Here is a tiny trained network, its code and every weight. The questions are about switching its units off for an input and a class, where a switched-off unit gives its printed mean instead of its output.

import numpy as np


def w(rows, s, z=0):
    codes = np.array(rows[::2]) - 128.0
    scale = np.full(codes.shape[1], s)
    scale[-1] = z or s
    return codes * scale


def norm(h):
    return h / np.sqrt((h * h).mean(-1, keepdims=True) + 1e-5)


def f(y):
    return np.maximum(y, 0)


def log_softmax(a):
    a = a - a.max(-1, keepdims=True)
    return a - np.log(np.exp(a).sum(-1, keepdims=True))


def net(x, mask):
    res = np.array(x, float).reshape(1, 4) / 4 @ E
    u = 0
    for l in range(2):
        y = f(norm(res) @ A[l][:, :-1].T + A[l][:, -1])
        res = res + np.where(mask[u : u + 3], y, B[l][:, -1]) @ B[l][:, :-1]
        u += 3
    return log_softmax(norm(res)[-1] @ U[:, :-1].T + U[:, -1])


A, B = {}, {}
E = w([
[191,236,239,15,233],'x0',
[141,160,10,116,156],'x1',
[143,20,164,58,146],'x2',
[243,73,209,254,185],'x3',
],0.0055)
A[0] = w([
[80,156,219,53,212,124],'0.n0',
[255,128,89,141,105,99],'0.n1',
[134,29,132,32,160,6],'0.n2',
],0.0084,0.0027)
B[0] = w([
[174,121,89,112,222,254],'0.n0',
[143,135,133,35,139,174],'0.n1',
[80,202,250,83,53,193],'0.n2',
],0.012,0.0053)
A[1] = w([
[216,88,188,191,152,65],'1.n0',
[112,9,158,52,156,23],'1.n1',
[75,255,113,252,199,2],'1.n2',
],0.0081,0.0032)
B[1] = w([
[134,11,72,44,2,252],'1.n0',
[60,232,184,171,84,216],'1.n1',
[130,180,248,129,41,214],'1.n2',
],0.0094,0.003)
U = w([
[191,179,211,151,13,124],'0',
[208,91,83,125,84,168],'1',
[191,56,74,57,58,118],'2',
[114,2,88,234,238,210],'3',
[163,95,119,194,134,2],'4',
],0.0081,0.0084)

Each question gives the input, the list of numbers given to net, and the class t.
The units are the neurons (one row each of A and B). Each row of codes is followed by its name. A weight is (code - 128) times the scale printed after its matrix; where a second scale follows, it is the last column's (A, B and U).
mask holds one flag per neuron, layer by layer. A switched-off neuron (its flag False) gives its mean, the last column of its row in B, instead of its output. The means were averaged over made-up inputs and are rounded, as every weight is.
A unit's drop is (log p(t) with every unit on - log p(t) with that unit switched off) / (log p(t) with every unit on - log p(t) with every unit switched off).
The circuit of an input: a set's keep is (log p(t) with only the set's units on - log p(t) with every unit switched off) / (log p(t) with every unit on - log p(t) with every unit switched off). Starting from all 6 units, units are removed one at a time, each time the one whose removal leaves the highest keep (on an exact tie, the one counted first), for as long as the keep stays at least 0.8.
units of the circuit, in order: the units of the circuit, biggest drop first
most important unit: the unit with the biggest drop
top k neurons: the k neurons with the biggest drops, biggest first
k most important neurons of layer l: the k neurons of layer l with the biggest drops, biggest first
drop of u: that unit's drop, to one decimal
input [6,-2,-6,7], class 2: 2 most important neurons of layer 0 -> [0.n2; 0.n1]
input [-5,0,-2,2], class 3: units of the circuit, in order -> [0.n2]
input [-7,2,-1,-2], class 3: units of the circuit, in order -> [0.n2; 1.n0]
input [5,2,-2,0], class 3: top 3 neurons -> [0.n0; 0.n2; 1.n0]
input [-7,4,3,7], class 2: 2 most important neurons of layer 0 -> [0.n1; 0.n0]
input [5,4,-1,-2], class 3: units of the circuit, in order -> [0.n0; 0.n2; 1.n0]
input [-6,-3,-4,-3], class 3: 2 most important neurons of layer 0 -> [0.n2; 0.n1]
input [4,-4,-4,6], class 2: units of the circuit, in order -> [1.n0; 0.n2]
input [-8,7,2,8], class 2: top 2 neurons -> [1.n0; 0.n1]
input [5,4,3,2], class 3: top 3 neurons -> [0.n0; 1.n2; 1.n0]
input [-3,-1,7,7], class 0: top 2 neurons -> [1.n1; 0.n0]
input [2,-3,3,4], class 2: top 2 neurons -> [1.n0; 1.n2]
input [-2,-4,2,5], class 2: 2 most important neurons of layer 1 -> [1.n0; 1.n2]
input [2,-2,8,-8], class 0: most important unit -> 0.n2
input [0,-7,-3,4], class 1: top 2 neurons -> [1.n0; 0.n2]
input [-2,1,4,6], class 2: top 3 neurons -> [1.n0; 1.n2; 0.n2]
input [7,-2,-4,4], class 3: top 2 neurons -> [0.n0; 0.n2]
input [-5,0,1,5], class 2: top 2 neurons -> [1.n0; 0.n1]
input [5,-1,-4,-4], class 3: 2 most important neurons of layer 0 -> [0.n0; 0.n2]
input [5,-3,-1,1], class 3: top neuron -> [0.n0]
input [-1,4,-1,5], class 2: drop of 0.n0 -> 0.2
input [-3,-4,6,-2], class 0: drop of 1.n0 -> 0.1
input [1,2,-3,5], class 2: drop of 1.n0 -> 0.2
